Below is a small trained network, with its code and all its weights. Each question gives an input and a class and asks what happens when units are switched off, that is, made to give their printed mean instead of their output.

import numpy as np


def w(rows, s, z=0):
    codes = np.array(rows[::2]) - 128.0
    scale = np.full(codes.shape[1], s)
    scale[-1] = z or s
    return codes * scale


def f(y):
    return np.maximum(y, 0)


def log_softmax(a):
    a = a - a.max(-1, keepdims=True)
    return a - np.log(np.exp(a).sum(-1, keepdims=True))


def net(x, mask):
    res = np.array(x, float).reshape(1, 5) / 4 @ E
    y = f(res @ A[0][:, :-1].T + A[0][:, -1])
    res = res + np.where(mask, y, B[0][:, -1]) @ B[0][:, :-1]
    return log_softmax(res[-1] @ U[:, :-1].T + U[:, -1])


A, B = {}, {}
E = w([
[194,82,181,138,129,218,71],'x0',
[80,198,65,73,157,191,46],'x1',
[188,164,103,65,39,175,187],'x2',
[208,143,21,211,157,132,128],'x3',
[125,254,204,187,156,174,172],'x4',
],0.0076)
A[0] = w([
[80,175,96,116,118,48,184,50],'n0',
[116,165,93,98,85,100,174,113],'n1',
[194,91,184,131,127,204,87,53],'n2',
[138,20,38,59,99,99,80,59],'n3',
[190,103,179,126,131,191,95,72],'n4',
[132,242,182,180,156,173,170,16],'n5',
[169,49,198,180,108,52,227,90],'n6',
[66,187,87,123,132,50,199,82],'n7',
[183,99,185,143,129,203,76,113],'n8',
[66,119,214,57,97,128,129,56],'n9',
[70,102,157,190,214,76,56,77],'n10',
[139,33,55,65,92,88,83,17],'n11',
[193,96,190,143,132,205,84,113],'n12',
[199,125,33,216,153,133,130,47],'n13',
[189,92,181,131,127,200,89,51],'n14',
[61,98,151,182,215,81,53,67],'n15',
[206,148,33,218,154,139,131,50],'n16',
[73,186,63,53,163,171,40,43],'n17',
[70,104,207,57,101,120,126,58],'n18',
[169,57,183,172,101,58,216,2],'n19',
[188,136,53,211,135,134,135,44],'n20',
[83,164,102,118,128,45,186,96],'n21',
[172,161,106,60,45,159,169,60],'n22',
[176,46,192,173,94,41,220,57],'n23',
[64,89,153,191,219,79,69,54],'n24',
[184,167,98,54,31,164,185,77],'n25',
[57,114,226,50,110,131,134,85],'n26',
[178,162,109,59,44,160,170,66],'n27',
[90,165,100,110,122,67,180,66],'n28',
[67,116,221,52,104,124,130,74],'n29',
[192,94,190,145,126,206,79,96],'n30',
[177,161,105,53,35,165,179,69],'n31',
[139,9,40,68,99,103,90,87],'n32',
[63,201,62,31,156,176,32,53],'n33',
[139,254,191,197,156,187,178,51],'n34',
[61,174,90,120,133,53,202,74],'n35',
[53,113,227,62,101,130,126,89],'n36',
[57,191,60,59,179,180,45,64],'n37',
],0.0071,0.0055)
B[0] = w([
[67,69,89,142,129,115,68,181],'n0',
[88,72,104,146,150,144,111,185],'n1',
[80,91,97,140,127,122,92,193],'n2',
[83,188,244,135,176,56,127,236],'n3',
[66,72,90,140,122,114,88,186],'n4',
[93,170,235,139,166,66,120,208],'n5',
[161,181,128,221,39,194,84,254],'n6',
[56,59,92,123,112,108,64,205],'n7',
[57,71,79,115,105,101,81,216],'n8',
[194,167,74,119,191,83,114,207],'n9',
[136,66,135,111,174,209,229,218],'n10',
[87,156,211,143,171,74,125,207],'n11',
[62,79,90,115,112,106,85,221],'n12',
[196,168,78,78,188,77,125,193],'n13',
[69,76,89,143,126,121,79,187],'n14',
[145,65,138,122,179,216,235,215],'n15',
[206,173,62,72,203,68,125,199],'n16',
[168,171,136,233,55,185,97,214],'n17',
[199,169,84,122,199,87,121,203],'n18',
[154,175,141,211,78,171,92,200],'n19',
[190,165,76,98,184,82,113,178],'n20',
[84,83,96,129,113,125,83,196],'n21',
[128,74,136,163,191,183,191,203],'n22',
[162,194,135,234,45,196,81,241],'n23',
[137,69,136,127,171,212,224,211],'n24',
[125,73,141,148,200,185,194,230],'n25',
[200,164,66,107,182,86,122,232],'n26',
[127,73,139,159,191,181,192,208],'n27',
[86,80,102,143,136,120,80,173],'n28',
[202,173,63,112,194,84,120,220],'n29',
[64,79,88,121,116,107,84,215],'n30',
[123,69,138,157,201,192,201,220],'n31',
[85,192,240,119,165,55,132,248],'n32',
[161,166,137,227,60,181,93,234],'n33',
[75,182,255,112,185,29,119,242],'n34',
[63,63,90,128,116,118,65,199],'n35',
[210,170,58,96,187,85,124,232],'n36',
[165,166,146,218,56,179,107,228],'n37',
],0.0074,0.006)
U = w([
[91,169,255,119,147,67,131,126],'0',
[215,161,44,101,162,91,130,118],'1',
[164,166,137,182,51,194,104,117],'2',
[122,72,133,123,161,204,233,121],'3',
[42,75,68,120,107,110,77,124],'4',
[133,138,122,77,67,125,157,254],'5',
[132,136,132,57,71,136,159,100],'6',
[134,136,137,55,59,138,156,99],'7',
],0.013,0.018)

Each question gives the input, the list of numbers given to net, and the class t.
The units are the neurons (one row each of A and B). Each row of codes is followed by its name. A weight is (code - 128) times the scale printed after its matrix; where a second scale follows, it is the last column's (A, B and U).
mask holds one flag per neuron, in row order. A switched-off neuron (its flag False) gives its mean, the last column of its row in B, instead of its output. The means were averaged over made-up inputs and are rounded, as every weight is.
A unit's drop is (log p(t) with every unit on - log p(t) with that unit switched off) / (log p(t) with every unit on - log p(t) with every unit switched off).
The circuit of an input: a set's keep is (log p(t) with only the set's units on - log p(t) with every unit switched off) / (log p(t) with every unit on - log p(t) with every unit switched off). Starting from the 12 units with the biggest drops (on a tie, the unit counted first), units are removed one at a time, each time the one whose removal leaves the highest keep (on an exact tie, the one counted first), for as long as the keep stays at least 0.8.
circuit, biggest first: the units of the circuit, biggest drop first
unit that matters most: the unit with the biggest drop
k most important neurons: the k neurons with the biggest drops, biggest first
drop when u is switched off: that unit's drop, to one decimal
input [-4,-5,7,-1,5], class 3: 2 most important neurons -> (n25, n31)
input [0,-7,3,7,-8], class 0: circuit, biggest first -> (n32)
input [0,2,-6,-5,-3], class 3: circuit, biggest first -> (n15, n10)
input [6,-7,1,0,-4], class 2: 2 most important neurons -> (n23, n6)
input [7,6,-8,-4,-6], class 3: 3 most important neurons -> (n15, n10, n24)
input [3,2,8,-4,7], class 3: 4 most important neurons -> (n31, n25, n27, n22)
input [-2,4,1,-6,-5], class 1: circuit, biggest first -> (n36, n29)
input [8,-1,8,6,-4], class 3: 2 most important neurons -> (n25, n31)
input [1,-5,-4,5,4], class 1: 3 most important neurons -> (n16, n13, n20)
input [3,-5,6,2,6], class 0: 2 most important neurons -> (n34, n5)
input [6,-3,8,-7,6], class 3: 3 most important neurons -> (n31, n25, n27)
input [-8,3,-8,0,1], class 3: 3 most important neurons -> (n15, n10, n24)
input [2,4,2,-7,-8], class 0: 2 most important neurons -> (n3, n32)
input [2,8,5,-5,-1], class 2: unit that matters most -> n33
input [-7,-2,-7,-3,1], class 3: drop when n10 is switched off -> 0.5
input [7,-2,1,7,8], class 0: drop when n34 is switched off -> 1.1
input [4,-2,-3,0,-1], class 4: drop when n30 is switched off -> 0.1
input [8,-1,3,-8,-3], class 1: drop when n9 is switched off -> 0.2
input [-8,-5,-6,3,2], class 4: 2 most important neurons -> (n7, n35)
input [8,6,4,-7,1], class 4: unit that matters most -> n8
